Each row is followed by its class.
[ -3  10 -33   1 -44  -4  -3   1  24   5 -16  14   4  17  10  32   3  21
   0 -28  -6   8  44 -12  -1  16   0   2  19 -15 -13   0  -8  -4 -33   8
  -6   7  62 -28   8  -8] => J726
[  -2   -2  -15  -57    3  -14   36  -82  -14  -21   12   17    0   19
   10  -65   98  -36  -23    2  -61    7   34   23    2   26  -35  -29
   31    4   40  -13   55 -108  -11   28    4  -53   47  -39   23   40] => J315
[  4   0 -25  -8 -44  -2  11 -36  20  12  -9 -15 -10  15  21   4  16  35
  -2 -31 -13  -8  39   5 -13   9   1   7  23  -1 -14   7  10   9 -21   2
   4 -12  20 -24 -10  -8] => J315
[  10   -8   -6  -20   47   43   31  -89    6    9   27   -4  -13  -52
    0  -17   -6   -7    6   14  -29  -23   31  -29   -6  -35  -42  -60
   65   14   36   76  -44 -112   24  -13    7   28  -68    7    3    4] => J315
[ 46 -20 -42 -17  17 -20  29  44 -10 -16  51 -50  33  60   8 -63 -39  -2
   1   0   2 -31   5  12  -5  -4 -44 -25 -10   7  32  46   9 -47  -2 -20
   9  -5  27  -8  27  21] => J689
[-70  -5  10 -35 -29 -12  42 -46  15  -1 -28  59 -17 -47   3 -27  -5 -15
 -13  19 -33   5  72  66 -28  34   3 -23  48  25 -46  18  33  15  42 -11
  27  19 -19  41  18  46] => J315
[ 44 -14  26  -6  25 -42  15  80  18  -8  30  53 -39 -52   4  37  28 -13
  15  -7   5 -24 -37  12  20  27 -20 -14 -20   9  -7 -56 -12  42 -14  -1
  28  -5  12 -26   4  12] => J689
[ -5  26  11 -28  -8  -5   1 -11  28  -8 -12   1  -1 -13  11   7   4  24
   0 -35 -31  -7  28  -1 -14   7   1  -7  31   1 -22 -46   3   3 -13   5
   5 -17   8 -14   7 -17] => J241
[ 32  54  11   5  10  20 -32 -53  33  10 -47 -97 -15   2  17 -88 -33 -37
  -5 -78 -25   5 -62   8   0  20  40 -37  42  -1 -67 -23  19 -51  60  23
  10   9  29  39   6 -18] => J132
[ 39 -21  62 -33  10  49  -2   9  19 -30  10 -70   4  -9 -29 -46 -53  19
 -22 -13 -17  43  40  17 -10   2   7 -16  -2  -5  60  26 -27 -26  -3  22
  17 -33  28 -28 -77   3] => J315
[ 14   6  -9  18 -23   4 -11  67  -6  11  35  28 -30  40   4  -7   6 -24
 -11 -48   1  55  12  42 -33  -2 -43 -18 -16  37   3  -8   9  -5  -8  35
 -11   8 -23  -8  29   1] => J726
[ 29  44  21 -28 -38 -25  19  33   1  27  51 -43 -21 -26  27 -22  -3   4
   9 -86  31  -5 -25  -2  -5  30 -35   3 -42   3 -45 -21  13  67 -14 -10
  29  -2  -9 -66  -2 -10] => J378
[  5   5   0 -23 -35  16   2 -15  14 -18 -13 -13   0  10  23  14  -7   0
  -2 -28 -22   7  23  19  -7   2  -3   0  20 -25  -9 -10 -15 -16   7   5
   7 -12  15  12   7 -12] => J689
[-11 -59  25 -19  38 -12  29 -53  27 -14  43 -40   8  35  36 -45  66  30
  41  -1  66 -18 -17  34  30  42 -33  12  -7  29   8 -64 -21  18  40  33
  14   8 -11 -49  10 -16] => J132
[-12 -14  11  53 -12  27  -8 -20  50   4  38 -23  12  63   7  -4 -17  -7
 -11 -40 -32 -22  40  70  -7 -14 -33 -32  42  28   8   0  13 -28  58  15
 -25 -21  44 -32  -3  11] => J241
[-49 -12 -25 -38   3 -18  43 -16 -40  16  62  12 -40 -41  29 -64 -18  -2
   4  14 -24 -21 -25 -26  23  -9 -21  44  50  78 -44  17  -9 -50  55 -41
  14  27 -66  16   3   3] => J378
[-15  10  24  42  39   2  43 -21  42  38  25 -52  -9 -38  23 -63 -11   6
  15  -4  44 -39  25  54 -26 -16  -2  -1  10  49  12  14  69 -12  56  22
  42 -44 -21   1  11   6] => J689
[-43  -1  10 -65  -9  12  19  50 -25  11  58  40  20  14  44  34   0  10
 -11 -15  22   6   2 -21 -12  22 -50   8  27 -11 -60  25 -33 -77  35 -59
  -4  23 -23 -19  27   7] => J726
[  4  21   8 -50  75  -7  25   4   9  -5  43 -26  23 -40 -10 -16 -35  10
  14 -15 -75  -2   0 -13   1 -39   3 -25   2 -14  14 -36 -19 -55  15  17
  18 -46 -99 -23  37 -32] => J241
[ 28 -47   5  63  28   4   1  68 -14 -16  55 -48 -18  -3  42  -2  14  36
   2  -3  67 -33 -46  44 -24 -11 -28  -8 -36   1  12 -44  19  71 -21  13
  71  19   1 -36 -32   7] => J378
[ 17  -6 -34   6  27  29  26  19  11   1  27 -88  72  39 -12  25 -81 -47
   3 -20 -28  14  16 -38 -23  10 -18  -5 -11 -45  29   0   7 -14   4 -12
   7 -18 -16 -49   5  25] => J646
[ 28  -5  -3  17  19 -14  -5 -16  12  10  30  23 -10  10  39   6  -9  -7
   2 -38  11   0 -20   9  -1 -14 -25  21  -2  36 -24 -23 -48   1  20  12
  -8 -11 -92  -7  44 -20] => J646
[-29  33  42 -11  69  -7  14 -21  -3   1  57   7  32  -5   4   8 -22  -7
  -6  23  32   6  18   3  17   7  18 -60 -36  35   7  37 -12   7  25  -3
  55  21 -58 -38 -27 -11] => J378
[-17  14   1 -40  -9  13  -4  20  12 -17  -9   6   2   3  24  18   7   4
   7 -10 -28   0   6  10 -19  -5   5  -1  15 -28  -7 -25 -21 -11  12  -3
  20  -8 -19 -37  18  -9] => J319
[ 27  40  16   9  52 -29  26  19  26  -3  39  -5   7  -7 -34 -40 -24  -3
  -4 -10  13  15 -10 -21  -6  22 -52 -49  36  -5   2  11   7  52  20  -2
  60  20  23 -32 -13  17] => J378
[ 23  13  -1  16  23 -17  33 -28  34  26   2 -29  -3  -2   0 -69  -4  -4
 -28 -16 -65 -12   0  48  11  20 -12  18 -52  34 -10  10  38   8  -4  12
  43 -27  32  -4 -32  52] => J315
[-18  -6  -6  -3 -23  -8   8 -22  20 -10 -21   1 -12  -1   4  39  -4  16
 -18 -10 -41  -4   7  -4 -10   9   2  18  32  -6   9 -16 -35  -4  -8   8
  15  -2  45  -7 -19   6] => J689
[-44  -6  36 -10  39 -28  64 -73 -42  23  49 -11 -41 -39  -8   2 -30   2
   5  15  -3 -49 -20  -1 -20   2 -11  14  98  65  14  16  16 -43  48  34
  59 -14   0 -29   4 -13] => J315
[-29 -19  -8  -6 -20 -30  32 -18  33  -2  36   8  21 -45   8 -57 -47 -22
 -12  14   9 -31  20   7  31  23   2 -41 -17  13 -46  -7  16  -8  20 -50
 -33  -3   6 -24  66  39] => J132
[-12  15  16 -12  16 -14 -21 -34 -25  -6  55  -7 -44  40   7  -8  -2   5
 -16   2  22  17 -88  53   1  20 -42 -12   3  40 -14  -1 -23  33  40 -14
  -1   5 -28 -19   6   4] => J378
[  5 -14  15   9  22 -52  26  12  14  16  15  28 -58   4  26  -7  61  46
   1 -44  44  -2 -44  43  -8  -2 -21  18 -20  44  25  -7  23  50 -13  21
  33  17  28  11 -45  25] => J319
[ -9  16 -24 -42 -21  -9  19 -45  36   0  10 -14  -8 -11  24 -30  30  29
 -21 -27  41  43  17   9 -26  42 -22   2  23  -3   6   7  18  24  -4 -34
  -4 -28  11 -45 -35  46] => J315
[ 30  25  33 -22   6  57  -5 -52  -1   6   6 -38  30  37   3   4 -74 -37
 -13 -43  41 -33 -19 -29  19  32  -8  -6 -10   6 -19   3 -24 -88  15 -27
 -11  22  78  13 -21 -24] => J726
[ -5  28  -8  -1 -15  -4  -1  14  10   0   6  21  -6 -27  16  22  -3  11
   5  -1  -3   5   6  -2  -7 -12  -4   9  24   1   0 -18 -14   9   1  12
  12 -18 -13 -16  24 -19] => J319
[ 14 -19   0  34   1 -42  37  10  19   2   4  -3 -28  29 -29 -35  -7  16
  10   0   2  17  -3 -17 -14   6 -35 -13 -33  -9 -12 -13  43  22  -3 -19
 -20 -26 -19 -44  34  22] => J241
[  3  -2  -6   3 -10 -18   0 -17  22  -8 -17   4   1   4  20  11  18  15
  -5 -26  -3  10  10  19  -7  15   3  12  28  -9  -8 -22   1  11  -4  11
  14 -10  29  -6   6  -6] => J689
[ -6   1  18 -11  39   2  25  74 -28  21  35  30 -51  -8   1  12 -11  11
  19 -12   4  -6 -26  23  -2   8 -41  19 -20  44   0  38 -13 -13  -7  11
  52  37   5 -40 -32  25] => J726
[ 36 -33 -23 -70 -25 -30  11  -3 -32 -16  37  46 -53  -1   0 -12  59 -34
 -14  74  26 -44 -15 -57  15 -21  -8 -20  49  38  28  26  41  20 -10 -32
 -30 -41 -52  21  52  36] => J646
[ -7 -28 -39  58  21  -7  12  29  14  36   0 -80  29 -22 -23 -61  -7 -17
   1 -19  -4  13   1 -10 -46  38  23 -39  62 -64 -34   8  18 -96  60  29
  17  -7  13 -30  13  -5] => J132
[ 30  27 -31 -44  42  -7 -14 -32   2  21  12  -3  33   9   6 -76  -6 -28
  -5 -18  -3   8 -13  -2  26  16   0  19  29  17 -24  14  23 -59   7   5
 -29 -45 -24  -8  85 -16] => J646
[ 29  10  -5  -1 -25 -20  13  49  14   3  33  16   0  20  -2 -32  -2  -3
 -29 -46  42  29  -4 -39  -6   7 -39 -21 -18 -15  -4   4 -48  16 -12  32
   6  11   1  -7  11  18] => J319
[  0  -4 -16 -21 -35  -4   1   8   8   1  -3   2   5 -12   7  -1  15  40
  -1 -22  -2   3  37 -19   5 -11   4   9  29 -29   3   0   3 -19 -27  14
  -5 -20  40 -19  10 -12] => J726
[ -4  11  -8 -25   0  21   3  -3   7  -4   1 -18  10   2  11  21   4  10
  -7   9 -21  -5  21 -10  -6   0  15  10  16 -10   1 -15   1   0 -24  13
  18 -25  17 -15 -11  -1] => J315
[  3 -38 -53  10 -21 -33  11  17   0 -17  45   5 -35 -28  10 -38 -30   5
  -5   8  11  52  -8  77   0  27 -25  -4  -8  31  22  36 -35  34   7  -8
   4  22 -18 -15 -26  48] => J319
[-11  21 -22 -40 -48 -36   1 -63  21 -25 -55 -26  -1  40  14 -17  -7  -5
 -31 -27 -12  21 -28  26 -10  26  61  -1  -6   7  33 -29 -33  40  55  59
  43  -2  22  -5   2 -39] => J378
[-13  70   5 -26  -7  11  11  32 -13  -1  43  65   8  19 -42  42 -85 -50
 -11 -39 -37 -39  11 -37  -3 -22   4 -12  36   7   6 -31 -30 -54  43 -18
  -2 -41   5 -60 -25 -28] => J241
[  3  34  14  41  -1   6   3  40  -9  25  28 -20 -28  12   4  35  -8  -9
  -6 -19  14  21 -42  27 -45   4 -48  22  15  25  22  20  17 -40  32 -19
 -15 -25  53  -5 -46  26] => J132
[ 43 -34  -6 -21  -2   5  26  18  52 -19 -26  45 -34  -2  11 -10  10  20
 -23 -44  -4  56   8 -32   0  14 -35   1  25   1   9  -2 -10  31 -13   4
  38  45   9 -11   5  15] => J726
[-12  -2  -5  -6 -22 -15  11   9   8  -7 -13   9 -27 -15  15  32   7  26
   0 -37 -21 -19   3  -8  -9   4  -3  11  27 -13  -9 -19 -17  20 -18  17
  25   8  43 -39  -7   6] => J378
[-22 -38 -47  23 -38  -4  24 -18  25  33  17 -54 -41  33  41  59  -4  25
   7 -63 -20  21 -54  47  -9  34 -28  14   9  18   6  18 -19  -3  37   2
 -15  32  38 -44 -18  15] => J315
[  9 -37  21  63  28   0  35  52  41  -1  -3 -23 -77 -11  24  16   6 -12
   9  -4   6   9 -18 -68 -29 -33  -5 -39  -7 -32 -27   0  27  13 -28 -29
  34  41  -1 -13 -29  47] => J646
[-14  17  -3  14 -10  -5   9   9   5   0  -8  11   2   0  -5  19  13  -4
   7 -11 -33  13  27   1 -13   0  -5   1  13  -8  -5 -28   3   5 -12  38
  13 -11   6 -22  19  -4] => J132
[  8   4   6 -24 -40   3  21 -18  21 -21  -3  -2 -26 -19  15  24   6  -2
 -10   1 -25   1  -1 -25   9  14 -17   7  29 -19  -8 -30 -19  12  -5   0
  22 -16  33  -8   8   1] => J689
[-30  15   4  11 -14   4  15  -2  28   9  -5  21   3 -17  21  -8   5  17
  -6 -13 -23   5  39  -3   4 -12   6  13   9  -8 -42  -2   3  -3  -7   0
  18   5  15   1   3  -1] => J132
[  9  27   5  -9  55  33 -24 -32 -12 -10  46 -40  13  11  33 -73 -16  32
  -8  11 -10  -4  35  67 -15 -32 -10  -5  25  90  40  35  13 -44  12  29
  33 -47 -88 -22  -4  -5] => J319
[ 21  14  18 -14 -23  44  -7  15  -4 -15  18 -17   6  -1   3  12 -57 -51
 -19 -26 -20  30  -5 -27 -13   4 -18  22  18 -14  -7   4 -25   2   8 -22
  15   1 -12 -66  -3  10] => J319
[-12 -11  -7   3 -18  -2   4  -2  19  -6 -17 -30  -8  14  21  -3  18  19
  -1 -28 -26 -16  34   4 -24  -2  13  -7  33 -13 -17 -10  10  14   0  31
  31  -3  11 -32   7   2] => J378
[  4 -24   1 -21  51 -19  59 -16  34   9  78 -45   6  24  13 -44   0 -21
  53 -75 -23  12   4  57 -12   5 -49 -43  -9 -40   0 -43   5 -60  20  12
  19  22  -4 -39  45 -50] => J319
[-25 -30   5  19   7 -26 -13 -41   3  11 -27 -19 -23  25  22 -56  38  52
  -8  -5  10  52  27  28 -18  43  18   3 -22  26 -55  24   7 -38 -39   2
 -14  17 -19   3  -6   9] => J319
[ -7  -5  -3   7 -41   3  18  -7  20   1 -16  -3  -2  -2   3  28 -10  38
  -8 -56 -22  -9  34 -17  -3  -4 -13  13   4 -15   4 -16  14  34 -33   1
   4   1  47 -29 -14   6] => J378
[ 16 -27  41  39 -10 -34   3   4  19 -10  45  12  -9 -38  -6 -65  -3 -17
 -28  27   5  31  -2  43   4  -9 -21  19 -21  13 -27 -34   4  61   8   1
  -7 -35 -22   3  37  19] => J132
[  0  -4 -16  16 -15 -11  22  -3  38   4 -12  -7  -3 -12  14  21 -14  17
   1 -19  -6   0  28  -7 -21   8   6   8  10 -31 -17 -15 -15   6 -15   9
  20  -7  20 -16   5  -1] => J319
[  2  -3 -13 -24 -22  18   8  -2  35  -3   0  -9  -5  -5  20  15  14   3
   2  -3 -11   5  30   8   2   2   6 -11  15 -14   0  -7   6   2 -15   7
  -5 -14  35 -11  13  -1] => J315
[ 25 -33 -12  23 -33 -51  27 -22 -14  -5 -35  -3 -36  -1  29  21  15  26
  27 -17 -25  29   2   4  11   0   3  -5  11  22 -13  27  31  -8  29  -5
   6  29 -11  73 -23   7] => J726
[ -7 -10  -8  -9 -66   7  16   9  75 -28  23  12   9 -49  56 -17 -35  15
   5  12   1   7  71  14  59 -19  -7  23  53   4 -11  -8 -59   5  26  25
 -25 -35  69  34  39  -6] => J646
[-11   4   6  -5   4 -13  23  21  19  14  18   2  -5 -26 -15 -56 -23  42
  -5 -50  10  38  46 -18   7  26 -36  18  24   4 -27  32  -1  20 -23  24
   8 -11  10 -75  15  32] => J378
[-17 -31 -26  25 -18 -19  24  38  -7   2  22  23 -33  -3  11  82  33  12
  15 -30  16   9  26  18 -40  13 -29   8  28  36  33 -23   1  62 -33  29
  19  37  13 -10 -57  26] => J241
[-17  11  -6  10  -5 -10  13   8  27   4  -4  12  -3 -10   8  24  -4   9
 -11 -33 -26 -14   6 -18 -20   2  -2  11  40   2 -11 -52  21  18   6   4
  20 -16  21 -42  23 -10] => J378
[-37 -72  -3   6  19 -57  52  27  31 -12  58   8 -46  -9  26   7   0  44
  32  55  36  74 -15  31  -2  14 -23  28  22 -28 -28  10 -61  36  39   5
  22  13 -33 -20  40 -14] => J319
[  5   1 -15 -10 -11  14   5 -18  52   7 -26 -16   4  -1  15  14  -4  11
  -5 -39 -33  11  36  14 -18   9   6   4  18 -30   1   0   6 -38  -4  -2
   3 -16  49 -37   8  -2] => J726
[-31   4   3   3  53 -43  45  44  -8  25  64  65   8  40  -5 -90  16 -35
  58   9  25  -9  47  37   6 -39 -61 -16  10  16 -57  64  50 -12  32 -17
 -13  32 -39   2  92  26] => J132
[-14 -52   7  20  46  41  27 -38  37  -7  22  41 -13 -51  25 -19 -57 -50
   8  18 -19   6  26  -5  17 -29 -15  27  75   4 -40  -5  -4 -55  29 -18
  -7  -1 -45 -31 106  -9] => J646
[-17 -38 -56  71   5 -52  19 -38  10   0  31 -21 -16  15   7 -32  16  47
  36  32  48  17  25  14   7   5 -35  16  16   9  -9 -18   1  68 -23  29
 -14 -17 -32  -4  15  28] => J646
[ 38 -31  27 -40  -9 -55  28 -28 -14  -5   1  68 -61   7  -8 -24  44 -19
   8  26  76 -57 -43  49  -4  11 -18  30   6  42  13 -23  26  59  50  16
  16 -31  -9  32  40   8] => J726
[ -7  -7  11 -21 -25   7  16  -8  12  -7  -7  -1 -19   4  27  29  19   4
  -3 -36 -28   8   2  -8  -5   9  13   2  22 -16 -20 -35  -1 -10   6  22
  25  -5   4 -33  15 -26] => J132
[ -57   29   34  -20   17   27   51    7  -24   34   -8  -18   -8  -28
  -13  -48  -18   21   23  -29    9 -105   -4  -32   13  -21    5   11
   31   43   15  -17  107  -23   40   24   50  -33   12  -39   -3   27] => J319
[ -9  13 -11   1 -32  -7   2  13  15  -3  -1 -16  -8 -30  22   7   2  18
 -12 -20 -51  16   9 -10  -4   5  -8  -7  29  -6 -11 -28  12  16  -9   2
  15 -22  -7 -25   6  11] => J646
[-26  -5   2 -40 -11 -23  30 -28 -24 -16  31 -31 -38   2  16 -14 -34  43
  -8  49 -30  -7 -24 -27  21  12 -50  31  37 114  32  23 -68 -25  -9  23
 -10  12  32  17   4  29] => J315
